Below is a small trained network, with its code and all its weights. Each question gives an input and a class and asks what happens when units are switched off, that is, made to give their printed mean instead of their output.

import numpy as np


def w(rows, s, z=0):
    codes = np.array(rows[::2]) - 128.0
    scale = np.full(codes.shape[1], s)
    scale[-1] = z or s
    return codes * scale


def f(y):
    return y / 2 * (1 + np.tanh(0.7978845608 * (y + 0.044715 * y**3)))


def log_softmax(a):
    a = a - a.max(-1, keepdims=True)
    return a - np.log(np.exp(a).sum(-1, keepdims=True))


def net(x, mask):
    res = np.array(x, float).reshape(1, 4) / 4 @ E
    y = f(res @ A[0][:, :-1].T + A[0][:, -1])
    res = res + np.where(mask, y, B[0][:, -1]) @ B[0][:, :-1]
    return log_softmax(res[-1] @ U[:, :-1].T + U[:, -1])


A, B = {}, {}
E = w([
[3,54,133,207,135,107,128],'x0',
[122,128,129,117,129,128,133],'x1',
[79,102,47,41,41,99,29],'x2',
[90,156,234,114,162,219,28],'x3',
],0.0058)
A[0] = w([
[143,122,87,143,124,94,163,74],'n1',
[105,132,90,103,101,113,78,105],'n2',
[127,117,131,128,141,118,125,139],'n3',
[110,140,226,125,139,161,59,23],'n4',
[132,153,160,152,142,114,161,108],'n5',
[79,87,118,185,140,131,132,127],'n6',
[102,113,68,86,119,106,70,88],'n7',
[164,134,198,191,181,137,213,106],'n8',
[67,123,125,179,127,111,128,118],'n9',
[68,89,150,169,123,109,143,68],'n10',
[131,135,145,130,159,119,151,114],'n11',
[85,96,125,175,136,123,130,107],'n12',
[253,147,141,84,128,136,121,7],'n13',
[144,115,68,146,106,91,215,55],'n14',
],0.015,0.0014)
B[0] = w([
[104,108,156,151,185,161,109,172],'n1',
[127,93,139,155,53,134,144,191],'n2',
[122,153,151,131,121,151,113,130],'n3',
[103,55,105,166,240,134,106,243],'n4',
[81,102,123,92,101,130,147,161],'n5',
[160,195,148,96,139,117,145,190],'n6',
[115,76,151,119,51,128,152,210],'n7',
[115,69,145,118,2,124,112,255],'n8',
[161,187,121,111,134,139,152,183],'n9',
[168,191,99,103,135,107,127,189],'n10',
[116,113,113,144,104,134,146,145],'n11',
[155,175,112,114,134,117,154,176],'n12',
[154,248,111,116,150,95,166,208],'n13',
[115,72,126,159,229,155,73,217],'n14',
],0.018,0.0088)
U = w([
[99,83,151,121,1,118,141,247],'0',
[106,90,123,177,224,146,79,39],'1',
[165,255,112,86,129,85,172,78],'2',
],0.0089,0.0013)

Each question gives the input, the list of numbers given to net, and the class t.
The units are the neurons (one row each of A and B). Each row of codes is followed by its name. A weight is (code - 128) times the scale printed after its matrix; where a second scale follows, it is the last column's (A, B and U).
mask holds one flag per neuron, in row order. A switched-off neuron (its flag False) gives its mean, the last column of its row in B, instead of its output. The means were averaged over made-up inputs and are rounded, as every weight is.
A unit's drop is (log p(t) with every unit on - log p(t) with that unit switched off) / (log p(t) with every unit on - log p(t) with every unit switched off).
The circuit of an input: a set's keep is (log p(t) with only the set's units on - log p(t) with every unit switched off) / (log p(t) with every unit on - log p(t) with every unit switched off). Starting from the 12 units with the biggest drops (on a tie, the unit counted first), units are removed one at a time, each time the one whose removal leaves the highest keep (on an exact tie, the one counted first), for as long as the keep stays at least 0.8.
circuit, biggest first: the units of the circuit, biggest drop first
top k neurons: the k neurons with the biggest drops, biggest first
drop of u: that unit's drop, to one decimal
input [4,6,-6,0], class 0: circuit, biggest first : (n8)
input [-4,0,2,3], class 2: circuit, biggest first : (n14; n8)
input [6,3,-1,-7], class 1: top 2 neurons : (n14; n1)
input [-2,2,-6,-7], class 1: top 3 neurons : (n14; n1; n7)
input [-3,-2,5,-8], class 1: top 2 neurons : (n14; n8)
input [-4,-2,-8,7], class 0: top 2 neurons : (n8; n14)
input [8,7,-4,-6], class 2: top 3 neurons : (n6; n10; n4)
input [-5,4,3,-1], class 2: top 2 neurons : (n8; n13)
input [8,8,-3,-6], class 2: top 3 neurons : (n6; n10; n4)
input [4,7,-7,-5], class 0: top 2 neurons : (n8; n4)
input [-6,3,3,-7], class 1: top 2 neurons : (n14; n1)
input [3,1,-1,-1], class 2: drop of n7 : 0.1
input [-2,-4,-5,2], class 0: drop of n8 : 0.1
input [-4,3,2,-6], class 1: drop of n14 : 0.4
input [-5,8,2,-8], class 1: circuit, biggest first : (n14)
